Read these off the row that follows.
1) The entry just right of -13.755?
2) The entry just right of 0.810?
3) The entry just left of 1.922?
4) The entry just right of -8.133?
array([  6.281,   1.922,   7.489,  12.574,   1.194,  10.135,   1.342,
         1.228,   0.810, -13.755,  -9.415,   2.803, -11.411,  -8.133,
        -2.449])
1) -9.415
2) -13.755
3) 6.281
4) -2.449
